Below are the code and all the weights of a small trained network. Each question names an input and a class and asks about switching units off, where a switched-off unit gives its printed mean instead of its output.

import numpy as np


def w(rows, s, z=0):
    codes = np.array(rows[::2]) - 128.0
    scale = np.full(codes.shape[1], s)
    scale[-1] = z or s
    return codes * scale


def norm(h):
    return h / np.sqrt((h * h).mean(-1, keepdims=True) + 1e-5)


def f(y):
    return np.maximum(y, 0)


def log_softmax(a):
    a = a - a.max(-1, keepdims=True)
    return a - np.log(np.exp(a).sum(-1, keepdims=True))


def net(x, mask):
    res = np.array(x, float).reshape(1, 8) / 4 @ E
    u = 0
    for l in range(3):
        y = f(norm(res) @ A[l][:, :-1].T + A[l][:, -1])
        res = res + np.where(mask[u : u + 7], y, B[l][:, -1]) @ B[l][:, :-1]
        u += 7
    return log_softmax(norm(res)[-1] @ U[:, :-1].T + U[:, -1])


A, B = {}, {}
E = w([
[143,122,99,219,148,93,118,87],'x0',
[167,127,2,98,78,49,153,197],'x1',
[162,56,127,144,21,71,116,220],'x2',
[67,90,134,142,155,185,87,180],'x3',
[114,153,205,112,81,106,73,84],'x4',
[78,86,162,228,82,100,237,70],'x5',
[77,133,155,124,167,249,235,125],'x6',
[120,182,160,171,46,173,152,41],'x7',
],0.0038)
A[0] = w([
[133,133,113,169,60,78,196,58,105],'0.n0',
[141,160,121,62,125,117,109,72,29],'0.n1',
[133,110,62,93,141,76,97,205,25],'0.n2',
[176,191,93,117,153,155,92,68,47],'0.n3',
[93,119,149,124,229,120,254,68,91],'0.n4',
[91,141,90,127,133,190,205,168,49],'0.n5',
[64,157,213,155,134,246,171,61,1],'0.n6',
],0.004,0.0023)
B[0] = w([
[217,254,184,34,67,89,190,216,219],'0.n0',
[121,199,101,170,98,77,144,157,148],'0.n1',
[7,66,171,164,181,187,146,88,202],'0.n2',
[142,204,147,135,66,61,115,178,166],'0.n3',
[221,163,218,115,166,255,224,134,232],'0.n4',
[175,79,133,186,155,156,96,104,184],'0.n5',
[140,109,132,140,193,234,81,86,251],'0.n6',
],0.0033,0.0029)
A[1] = w([
[37,167,251,226,62,228,125,17,65],'1.n0',
[149,111,80,75,145,38,129,176,124],'1.n1',
[143,130,93,159,182,149,93,46,5],'1.n2',
[88,118,133,48,178,162,32,152,78],'1.n3',
[173,122,129,220,26,66,254,63,74],'1.n4',
[120,124,131,117,130,122,137,108,45],'1.n5',
[122,111,188,184,124,99,68,58,27],'1.n6',
],0.0046,0.0019)
B[1] = w([
[190,41,179,95,212,253,156,48,254],'1.n0',
[71,99,177,168,119,158,173,29,193],'1.n1',
[183,174,151,141,63,126,143,125,149],'1.n2',
[150,186,141,188,57,95,204,106,187],'1.n3',
[151,230,185,111,41,73,125,211,211],'1.n4',
[112,132,108,141,139,124,137,135,128],'1.n5',
[113,145,118,79,173,197,206,81,160],'1.n6',
],0.0048,0.005)
A[2] = w([
[99,178,146,69,33,66,169,106,105],'2.n0',
[87,154,47,80,80,213,200,175,24],'2.n1',
[162,227,150,44,150,127,43,74,91],'2.n2',
[132,145,60,71,143,190,215,188,1],'2.n3',
[116,145,98,96,184,177,43,139,216],'2.n4',
[89,35,43,233,160,67,104,141,3],'2.n5',
[91,36,161,76,2,129,129,241,15],'2.n6',
],0.0053,0.00084)
B[2] = w([
[98,202,81,154,119,76,86,175,237],'2.n0',
[115,28,119,92,188,158,61,62,205],'2.n1',
[98,114,107,171,84,82,184,210,241],'2.n2',
[92,62,156,121,175,220,95,64,215],'2.n3',
[125,145,161,167,100,110,185,170,189],'2.n4',
[47,114,87,39,138,79,44,184,193],'2.n5',
[194,253,167,230,74,103,201,110,253],'2.n6',
],0.0059,0.0037)
U = w([
[55,60,57,74,144,91,81,142,3],'0',
[149,210,127,179,48,45,157,157,189],'1',
[155,89,172,124,171,255,166,50,223],'2',
],0.0099,0.0019)

Each question gives the input, the list of numbers given to net, and the class t.
The units are the neurons (one row each of A and B). Each row of codes is followed by its name. A weight is (code - 128) times the scale printed after its matrix; where a second scale follows, it is the last column's (A, B and U).
mask holds one flag per neuron, layer by layer. A switched-off neuron (its flag False) gives its mean, the last column of its row in B, instead of its output. The means were averaged over made-up inputs and are rounded, as every weight is.
A unit's drop is (log p(t) with every unit on - log p(t) with that unit switched off) / (log p(t) with every unit on - log p(t) with every unit switched off).
The circuit of an input: a set's keep is (log p(t) with only the set's units on - log p(t) with every unit switched off) / (log p(t) with every unit on - log p(t) with every unit switched off). Starting from the 12 units with the biggest drops (on a tie, the unit counted first), units are removed one at a time, each time the one whose removal leaves the highest keep (on an exact tie, the one counted first), for as long as the keep stays at least 0.8.
circuit, biggest first: the units of the circuit, biggest drop first
unit that matters most: the unit with the biggest drop
k most important neurons: the k neurons with the biggest drops, biggest first
drop when u is switched off: that unit's drop, to one decimal
input [-8,7,-4,0,-8,-8,-1,-8], class 2: unit that matters most => 2.n3
input [-6,8,4,2,-6,-4,6,-6], class 2: 2 most important neurons => (2.n3; 2.n6)
input [-7,-1,0,-2,-2,-6,0,-2], class 0: circuit, biggest first => (1.n0; 1.n4; 2.n6)
input [0,3,3,7,6,-1,-4,-8], class 1: 2 most important neurons => (2.n6; 1.n3)
input [-1,-6,2,-2,-8,4,-3,-8], class 0: 2 most important neurons => (1.n0; 2.n5)
input [-3,7,1,7,-7,-1,-3,7], class 0: 2 most important neurons => (2.n5; 1.n0)
input [5,-3,8,6,-7,-6,0,4], class 1: 2 most important neurons => (2.n6; 1.n0)
input [8,-8,8,1,7,-1,-5,0], class 2: 2 most important neurons => (1.n6; 1.n0)
input [7,7,-1,2,3,-7,0,-3], class 0: 2 most important neurons => (2.n5; 1.n4)
input [4,5,-6,6,-4,-1,-5,1], class 0: 2 most important neurons => (2.n5; 2.n6)
input [-8,-2,-7,-2,5,-5,0,0], class 1: drop when 2.n2 is switched off => 0.3
input [8,-8,0,-3,7,-8,-5,-7], class 1: drop when 2.n2 is switched off => 0.1
input [-1,6,-6,8,6,-4,-6,-3], class 1: drop when 2.n4 is switched off => 0.1
input [-4,6,3,8,6,3,1,-8], class 1: circuit, biggest first => (2.n6)
